Here is a tiny trained network, its code and every weight. The questions are about switching its units off for an input and a target symbol, where a switched-off unit gives its printed mean instead of its output.

import numpy as np


def w(rows, s, z=0):
    codes = np.array(rows[::2]) - 128.0
    scale = np.full(codes.shape[1], s)
    scale[-1] = z or s
    return codes * scale


def f(y):
    return np.maximum(y, 0)


def softmax(a):
    e = np.exp(a - a.max(-1, keepdims=True))
    return e / e.sum(-1, keepdims=True)


def log_softmax(a):
    a = a - a.max(-1, keepdims=True)
    return a - np.log(np.exp(a).sum(-1, keepdims=True))


def net(x, mask):
    ids = ['ΔΞΨβζθπτω'.index(c) for c in x.split()]
    T = len(ids)
    res = E[ids] + P[:T]
    u = 0
    for l in range(2):
        r = res
        for j in range(2):
            rows = slice(3 * j, 3 * j + 3)
            q, k, v = (r @ M[l][rows].T for M in (Q, K, V))
            z = softmax(np.where(np.tri(T) > 0, q @ k.T / 3**0.5, -1e9)) @ v
            o = O[l][rows]
            res = res + np.where(mask[u + j], z, o[:, -1]) @ o[:, :-1]
        u += 2
        y = f(res @ A[l][:, :-1].T + A[l][:, -1])
        res = res + np.where(mask[u : u + 4], y, B[l][:, -1]) @ B[l][:, :-1]
        u += 4
    return log_softmax(res[-1] @ U[:, :-1].T + U[:, -1])


Q, K, V, O, A, B = {}, {}, {}, {}, {}, {}
E = w([
[201,49,88,117,68,58,88,106,225,86,148,14],'Δ',
[111,78,98,218,51,182,30,220,130,59,125,168],'Ξ',
[187,137,225,191,78,151,47,69,111,179,164,115],'Ψ',
[133,73,39,39,127,200,147,236,116,52,44,16],'β',
[162,69,185,69,115,181,37,154,40,180,59,25],'ζ',
[229,143,204,134,201,190,211,66,167,134,159,30],'θ',
[171,250,102,193,205,113,187,36,89,77,113,236],'π',
[96,29,42,103,223,154,197,105,177,68,131,217],'τ',
[146,100,208,2,220,118,110,84,52,112,24,176],'ω',
],0.0061)
P = w([
[180,205,78,58,85,147,86,193,232,229,223,118],'0',
[225,78,186,182,177,92,188,177,121,151,37,78],'1',
[206,74,186,186,142,77,198,171,127,138,53,83],'2',
[100,150,83,51,142,235,12,31,142,56,195,89],'3',
[131,33,242,161,217,71,246,159,103,84,31,197],'4',
[214,19,123,170,195,117,164,91,9,15,142,117],'5',
[5,91,133,47,190,223,57,3,64,75,214,46],'6',
],0.0055)
Q[0] = w([
[196,71,232,152,163,215,22,66,135,28,127,2],'0.h0',
[28,234,50,60,184,203,19,29,187,149,212,153],'0.h0',
[169,76,115,162,94,17,231,240,131,207,42,219],'0.h0',
[167,112,83,102,130,185,100,133,103,11,111,145],'0.h1',
[196,196,130,84,137,188,133,8,121,49,218,74],'0.h1',
[205,121,131,12,214,199,101,51,75,23,90,94],'0.h1',
],0.0053)
K[0] = w([
[180,14,226,224,203,72,207,85,13,2,87,101],'0.h0',
[11,116,55,51,199,60,72,12,26,32,202,229],'0.h0',
[197,227,106,143,45,203,70,214,246,226,108,57],'0.h0',
[62,51,65,15,130,183,75,84,127,106,164,103],'0.h1',
[128,19,101,218,151,192,70,53,54,31,79,17],'0.h1',
[78,55,131,8,208,202,81,25,42,30,166,57],'0.h1',
],0.0049)
V[0] = w([
[183,88,133,136,37,191,117,250,230,181,210,6],'0.h0',
[57,199,89,127,193,59,98,6,119,79,94,225],'0.h0',
[118,2,72,4,247,216,234,152,131,149,87,186],'0.h0',
[83,234,53,107,50,37,139,186,202,135,118,192],'0.h1',
[106,110,51,86,124,210,100,102,90,24,74,62],'0.h1',
[180,93,157,35,147,89,35,31,159,117,114,26],'0.h1',
],0.0045)
O[0] = w([
[64,108,107,140,174,27,152,145,131,171,191,61,194],'0.h0',
[188,160,103,150,59,196,132,112,146,96,69,225,25],'0.h0',
[244,132,104,165,253,138,25,138,163,58,102,62,209],'0.h0',
[111,150,89,163,60,53,144,188,187,108,103,183,4],'0.h1',
[134,120,104,18,179,181,152,121,131,88,78,105,177],'0.h1',
[203,53,144,57,162,176,125,87,204,195,119,99,237],'0.h1',
],0.0051,0.0043)
A[0] = w([
[3,133,117,76,13,76,70,156,189,195,217,156,128],'0.n0',
[189,49,212,158,187,56,211,190,87,99,33,121,238],'0.n1',
[80,51,155,133,126,129,64,140,60,95,161,104,179],'0.n2',
[146,66,124,133,187,132,218,41,83,82,152,153,251],'0.n3',
],0.005,0.0034)
B[0] = w([
[135,32,111,164,2,9,160,154,110,244,166,127,142],'0.n0',
[178,28,214,179,139,18,191,211,62,161,1,132,253],'0.n1',
[74,42,77,112,68,180,40,66,57,48,83,114,187],'0.n2',
[168,61,165,166,210,96,148,25,98,7,92,125,254],'0.n3',
],0.0044,0.0083)
Q[1] = w([
[129,66,226,199,170,21,203,194,103,173,66,180],'1.h0',
[184,58,97,127,145,136,109,51,28,36,187,123],'1.h0',
[67,70,210,194,116,13,221,239,97,224,139,184],'1.h0',
[109,153,182,241,102,16,239,245,194,245,27,211],'1.h1',
[145,181,52,46,150,253,19,15,153,24,225,50],'1.h1',
[194,43,182,147,167,88,181,107,16,85,86,135],'1.h1',
],0.0055)
K[1] = w([
[155,207,95,43,36,128,81,180,198,212,234,127],'1.h0',
[10,146,161,72,166,216,86,2,181,17,109,152],'1.h0',
[220,215,100,96,37,141,72,212,173,191,227,61],'1.h0',
[203,144,41,126,36,82,71,241,217,223,229,104],'1.h1',
[36,55,198,162,215,149,214,40,22,57,13,175],'1.h1',
[43,213,142,18,114,217,88,93,210,141,204,160],'1.h1',
],0.0047)
V[1] = w([
[199,231,216,135,188,100,201,38,120,166,175,173],'1.h0',
[66,248,134,157,111,139,121,153,6,79,107,252],'1.h0',
[173,196,248,142,164,113,166,89,104,235,189,22],'1.h0',
[144,198,104,241,159,116,230,32,247,73,222,146],'1.h1',
[112,117,246,217,45,137,13,29,3,211,180,180],'1.h1',
[227,162,252,5,232,159,190,58,103,147,62,97],'1.h1',
],0.0047)
O[1] = w([
[182,27,110,188,18,195,209,136,58,204,138,115,134],'1.h0',
[163,90,206,145,77,42,117,179,33,127,191,151,4],'1.h0',
[157,92,72,67,123,235,209,111,112,170,133,178,187],'1.h0',
[135,86,20,229,2,186,199,30,60,35,108,56,119],'1.h1',
[166,17,80,156,214,178,26,139,50,225,214,193,101],'1.h1',
[103,103,132,126,113,152,226,190,172,216,131,97,198],'1.h1',
],0.006,0.012)
A[1] = w([
[20,214,33,132,26,57,47,76,199,69,216,161,254],'1.n0',
[72,202,230,27,220,81,36,169,190,123,147,152,110],'1.n1',
[3,135,62,67,144,166,142,99,141,208,244,81,104],'1.n2',
[91,129,72,153,95,160,181,95,107,52,44,64,137],'1.n3',
],0.0053,0.002)
B[1] = w([
[172,25,34,225,161,181,148,179,199,156,6,140,141],'1.n0',
[200,194,51,24,43,130,214,155,41,109,238,201,205],'1.n1',
[2,199,236,251,146,9,112,146,38,127,225,14,186],'1.n2',
[88,198,153,170,62,189,113,38,97,79,186,113,255],'1.n3',
],0.0053,0.012)
U = w([
[135,202,55,116,198,207,10,38,242,69,66,137,177],'Δ',
[145,183,100,96,139,79,76,125,13,72,236,111,94],'Ξ',
[185,29,57,197,217,173,33,150,122,140,137,154,109],'Ψ',
[139,207,119,56,51,82,218,151,138,61,124,131,4],'β',
[200,124,102,46,168,206,178,196,225,218,117,213,137],'ζ',
[219,92,28,127,9,228,229,87,96,169,106,180,91],'θ',
[152,41,204,198,79,41,104,127,46,137,196,129,215],'π',
[3,211,233,223,132,66,164,124,95,95,115,46,118],'τ',
[102,70,172,182,166,29,174,212,230,216,28,95,191],'ω',
],0.0053,0.0029)

Each question gives the input, a string of symbols that net reads in full, and the target symbol t.
The units are the heads (3 rows each of Q, K, V and O) and the neurons (one row each of A and B). Each row of codes is followed by its name. A weight is (code - 128) times the scale printed after its matrix; where a second scale follows, it is the last column's (O, A, B and U).
mask holds one flag per unit, layer by layer, with each layer's heads first. A switched-off unit (its flag False) gives its mean, the last column of its rows in O or B, instead of its output. The means were averaged over made-up inputs and are rounded, as every weight is.
A unit's drop is (log p(t) with every unit on - log p(t) with that unit switched off) / (log p(t) with every unit on - log p(t) with every unit switched off).
The circuit of an input: a set's keep is (log p(t) with only the set's units on - log p(t) with every unit switched off) / (log p(t) with every unit on - log p(t) with every unit switched off). Starting from all 12 units, units are removed one at a time, each time the one whose removal leaves the highest keep (on an exact tie, the one counted first), for as long as the keep stays at least 0.8.
units of the circuit, in order: the units of the circuit, biggest drop first
most important unit: the unit with the biggest drop
k most important neurons: the k neurons with the biggest drops, biggest first
top k neurons in layer l: the k neurons of layer l with the biggest drops, biggest first
heads that matter: for each layer, one digit per head in row order, 1 if its drop is at least 0.15 and else 0, layers parted by /
input τ θ Δ ζ Ψ ζ, target ζ: units of the circuit, in order -> 1.h1, 0.h1
input Δ θ Ψ β Δ θ Ξ, target τ: units of the circuit, in order -> 1.n2, 1.h1, 0.n1
input θ ζ θ, target θ: most important unit -> 1.h0
input Ψ π ζ, target Ψ: heads that matter -> 00 / 01
input θ ζ τ ζ θ, target θ: 3 most important neurons -> 0.n1, 0.n2, 1.n2
input τ θ π τ θ Ξ ζ, target τ: units of the circuit, in order -> 0.n1, 1.n2, 1.h1
input Ψ θ θ Ψ θ Ξ Δ, target τ: units of the circuit, in order -> 1.n2, 1.h1, 0.n1
input β θ ζ β, target τ: units of the circuit, in order -> 1.n2, 0.n1, 1.h1
input τ ω θ θ, target ζ: units of the circuit, in order -> 1.h1, 0.n1
input Δ Δ Ψ, target Δ: heads that matter -> 00 / 11
input θ ζ θ π, target θ: units of the circuit, in order -> 0.h0, 1.h1
input ω τ τ, target ω: heads that matter -> 00 / 01
input ζ θ π Δ, target θ: heads that matter -> 10 / 10
input θ ζ Δ Ξ, target Ξ: heads that matter -> 00 / 01
input Δ θ θ θ, target τ: heads that matter -> 00 / 01
input Ξ ζ Ψ β, target Ξ: 2 most important neurons -> 0.n1, 1.n1
input ζ θ τ, target ζ: most important neuron -> 1.n1
input θ β β, target θ: units of the circuit, in order -> 1.h0, 0.n1, 1.h1
input θ τ ζ ω, target ζ: heads that matter -> 11 / 01
input Ψ θ θ Ψ, target τ: 3 most important neurons -> 1.n2, 0.n1, 1.n1
input Ψ Ξ Δ, target Ψ: most important unit -> 1.h1
input θ θ θ θ τ Ψ, target θ: heads that matter -> 00 / 11
input ζ θ Ψ Δ ζ, target ζ: 2 most important neurons -> 1.n1, 0.n3
input Ξ ζ θ, target Ξ: 2 most important neurons -> 1.n1, 0.n0
input θ ζ Ψ β Ψ τ τ, target Δ: heads that matter -> 10 / 00
input θ θ θ θ θ τ β, target Δ: heads that matter -> 10 / 00
input β ζ τ θ Ψ ζ, target θ: most important unit -> 0.n1
input ζ θ π β ζ Δ ζ, target Ξ: 2 most important neurons -> 1.n2, 1.n1
input τ θ ζ Ψ, target τ: top 2 neurons in layer 0 -> 0.n1, 0.n3
